Below are the code and all the weights of a small trained network. Each question names an input and a target symbol and asks about switching units off, where a switched-off unit gives its printed mean instead of its output.

import numpy as np


def w(rows, s, z=0):
    codes = np.array(rows[::2]) - 128.0
    scale = np.full(codes.shape[1], s)
    scale[-1] = z or s
    return codes * scale


def norm(h):
    return h / np.sqrt((h * h).mean(-1, keepdims=True) + 1e-5)


def f(y):
    return y / 2 * (1 + np.tanh(0.7978845608 * (y + 0.044715 * y**3)))


def softmax(a):
    e = np.exp(a - a.max(-1, keepdims=True))
    return e / e.sum(-1, keepdims=True)


def log_softmax(a):
    a = a - a.max(-1, keepdims=True)
    return a - np.log(np.exp(a).sum(-1, keepdims=True))


def net(x, mask):
    ids = ['ΛΩαβεζμπ'.index(c) for c in x.split()]
    T = len(ids)
    res = E[ids] + P[:T]
    u = 0
    for l in range(3):
        r = norm(res)
        for j in range(2):
            rows = slice(2 * j, 2 * j + 2)
            q, k, v = (r @ M[l][rows].T for M in (Q, K, V))
            z = softmax(np.where(np.tri(T) > 0, q @ k.T / 2**0.5, -1e9)) @ v
            o = O[l][rows]
            res = res + np.where(mask[u + j], z, o[:, -1]) @ o[:, :-1]
        u += 2
        y = f(norm(res) @ A[l][:, :-1].T + A[l][:, -1])
        res = res + np.where(mask[u : u + 4], y, B[l][:, -1]) @ B[l][:, :-1]
        u += 4
    return log_softmax(norm(res)[-1] @ U[:, :-1].T + U[:, -1])


Q, K, V, O, A, B = {}, {}, {}, {}, {}, {}
E = w([
[41,211,171],'Λ',
[27,94,104],'Ω',
[128,21,153],'α',
[103,89,124],'β',
[159,104,2],'ε',
[105,103,84],'ζ',
[106,158,129],'μ',
[120,115,50],'π',
],0.016)
P = w([
[126,120,132],'0',
[103,113,107],'1',
[89,80,64],'2',
[136,158,146],'3',
[100,110,110],'4',
[88,80,65],'5',
[136,156,139],'6',
[163,254,165],'7',
[153,118,117],'8',
[108,72,109],'9',
[99,106,127],'10',
[152,118,116],'11',
[106,71,108],'12',
],0.016)
Q[0] = w([
[57,61,72],'L0H1',
[248,247,216],'L0H1',
[12,137,94],'L0H2',
[220,156,55],'L0H2',
],0.016)
K[0] = w([
[130,73,36],'L0H1',
[172,238,247],'L0H1',
[6,86,52],'L0H2',
[222,162,101],'L0H2',
],0.019)
V[0] = w([
[138,253,214],'L0H1',
[119,78,156],'L0H1',
[168,107,161],'L0H2',
[114,137,167],'L0H2',
],0.0059)
O[0] = w([
[92,75,3,2],'L0H1',
[141,138,106,124],'L0H1',
[173,141,126,93],'L0H2',
[138,130,91,106],'L0H2',
],0.0078,0.0075)
A[0] = w([
[108,114,205,3],'L0N1',
[120,179,192,78],'L0N2',
[143,79,138,198],'L0N3',
[140,2,152,82],'L0N4',
],0.017,0.003)
B[0] = w([
[30,70,58,205],'L0N1',
[253,185,109,188],'L0N2',
[167,104,164,182],'L0N3',
[244,172,81,254],'L0N4',
],0.014,0.0068)
Q[1] = w([
[127,160,186],'L1H1',
[173,126,215],'L1H1',
[158,64,217],'L1H2',
[141,5,46],'L1H2',
],0.021)
K[1] = w([
[68,149,173],'L1H1',
[69,184,210],'L1H1',
[204,56,194],'L1H2',
[192,33,5],'L1H2',
],0.02)
V[1] = w([
[109,205,100],'L1H1',
[25,159,130],'L1H1',
[2,208,128],'L1H2',
[145,175,168],'L1H2',
],0.0045)
O[1] = w([
[124,155,159,144],'L1H1',
[182,129,233,4],'L1H1',
[168,108,1,53],'L1H2',
[139,183,108,75],'L1H2',
],0.0041,0.0024)
A[1] = w([
[200,22,63,3],'L1N1',
[211,12,121,123],'L1N2',
[254,59,203,108],'L1N3',
[86,41,96,111],'L1N4',
],0.009,0.0035)
B[1] = w([
[43,60,255,232],'L1N1',
[114,10,165,249],'L1N2',
[73,13,44,255],'L1N3',
[163,142,12,172],'L1N4',
],0.0093,0.0043)
Q[2] = w([
[252,184,104],'L2H1',
[191,151,172],'L2H1',
[62,163,181],'L2H2',
[107,190,155],'L2H2',
],0.028)
K[2] = w([
[144,251,69],'L2H1',
[96,208,15],'L2H1',
[194,176,136],'L2H2',
[175,208,89],'L2H2',
],0.028)
V[2] = w([
[84,227,108],'L2H1',
[130,254,45],'L2H1',
[194,215,130],'L2H2',
[113,176,72],'L2H2',
],0.0076)
O[2] = w([
[94,206,93,56],'L2H1',
[118,254,81,60],'L2H1',
[102,35,220,3],'L2H2',
[129,67,110,82],'L2H2',
],0.0069)
A[2] = w([
[3,112,147,104],'L2N1',
[208,74,194,2],'L2N2',
[187,99,158,210],'L2N3',
[114,186,89,201],'L2N4',
],0.015,0.00086)
B[2] = w([
[169,254,21,142],'L2N1',
[88,240,162,255],'L2N2',
[137,158,100,212],'L2N3',
[150,30,142,201],'L2N4',
],0.016,0.0051)
U = w([
[108,169,66,99],'Λ',
[124,89,69,88],'Ω',
[196,82,165,174],'α',
[164,159,182,186],'β',
[60,107,130,122],'ε',
[75,185,140,244],'ζ',
[113,95,67,4],'μ',
[255,149,120,100],'π',
],0.017,0.0041)

Each question gives the input, a string of symbols that net reads in full, and the target symbol t.
The units are the heads (2 rows each of Q, K, V and O) and the neurons (one row each of A and B). Each row of codes is followed by its name. A weight is (code - 128) times the scale printed after its matrix; where a second scale follows, it is the last column's (O, A, B and U).
mask holds one flag per unit, layer by layer, with each layer's heads first. A switched-off unit (its flag False) gives its mean, the last column of its rows in O or B, instead of its output. The means were averaged over made-up inputs and are rounded, as every weight is.
A unit's drop is (log p(t) with every unit on - log p(t) with that unit switched off) / (log p(t) with every unit on - log p(t) with every unit switched off).
The circuit of an input: a set's keep is (log p(t) with only the set's units on - log p(t) with every unit switched off) / (log p(t) with every unit on - log p(t) with every unit switched off). Starting from the 12 units with the biggest drops (on a tie, the unit counted first), units are removed one at a time, each time the one whose removal leaves the highest keep (on an exact tie, the one counted first), for as long as the keep stays at least 0.8.
units of the circuit, in order: the units of the circuit, biggest drop first
top k neurons: the k neurons with the biggest drops, biggest first
k most important neurons of layer l: the k neurons of layer l with the biggest drops, biggest first
input π π Ω Λ, target Λ: most important neuron of layer 2 : (L2N2)
input π π α π α π ε ε π, target ζ: top 4 neurons : (L0N4, L0N1, L2N2, L0N3)
input α Ω π Ω π β ε π π, target ζ: 3 most important neurons of layer 0 : (L0N4, L0N1, L0N2)
input π Ω Ω π π π Ω, target Ω: units of the circuit, in order : (L1N1, L0N2, L0N4, L2N2)
input ζ β π π α Λ ε β, target Ω: top 2 neurons : (L1N1, L0N4)
input π ε π π Ω, target Λ: top 4 neurons : (L2N1, L0N4, L0N2, L2N4)
input π β ε Ω π α ε ζ, target Ω: top 4 neurons : (L1N1, L0N4, L0N2, L2N4)
input ε Ω μ π α π ζ ε, target Λ: units of the circuit, in order : (L0H1, L0N4)
input μ β Λ α ε, target ζ: top 4 neurons : (L0N4, L0N1, L2N2, L1N3)
input α π β, target α: top 4 neurons : (L1N3, L0N4, L0N2, L0N3)
input α β β ε, target α: top 4 neurons : (L2N4, L1N4, L0N2, L1N3)
input α ζ ε, target ε: top 3 neurons : (L0N4, L0N2, L1N1)
input α ε π Ω ζ Ω α π, target Λ: top 4 neurons : (L1N2, L1N3, L0N1, L1N1)
input ζ α π Λ ε ε Ω π, target Λ: top neuron : (L1N2)
input μ π ζ ε Λ, target β: 3 most important neurons of layer 2 : (L2N4, L2N2, L2N1)
input α π μ π β, target ε: top 4 neurons : (L0N1, L1N1, L0N4, L2N2)
input Ω π Ω α μ α α Ω Ω β ε, target ζ: 3 most important neurons of layer 0 : (L0N1, L0N2, L0N4)
input π Λ α α π α Ω, target Ω: top 3 neurons : (L0N1, L0N4, L1N1)
input π α ζ α π π π π, target Ω: top 3 neurons : (L1N1, L0N4, L2N4)
input α π Ω ε Λ ε ε π α π, target π: 2 most important neurons of layer 0 : (L0N4, L0N1)
input π ε Ω α α ε μ α μ, target Ω: units of the circuit, in order : (L0H1)
input π π π β Λ, target β: top 3 neurons : (L0N2, L0N4, L1N3)
input Λ π α μ Ω, target Λ: 2 most important neurons of layer 1 : (L1N3, L1N2)
input ε ε ζ, target β: 3 most important neurons of layer 2 : (L2N2, L2N4, L2N1)
input β β ε β π α, target π: 2 most important neurons of layer 0 : (L0N4, L0N3)
input Ω β β ε π Ω α Λ ζ Ω π ζ, target β: 2 most important neurons of layer 1 : (L1N1, L1N4)
input π α α, target π: most important neuron of layer 2 : (L2N2)
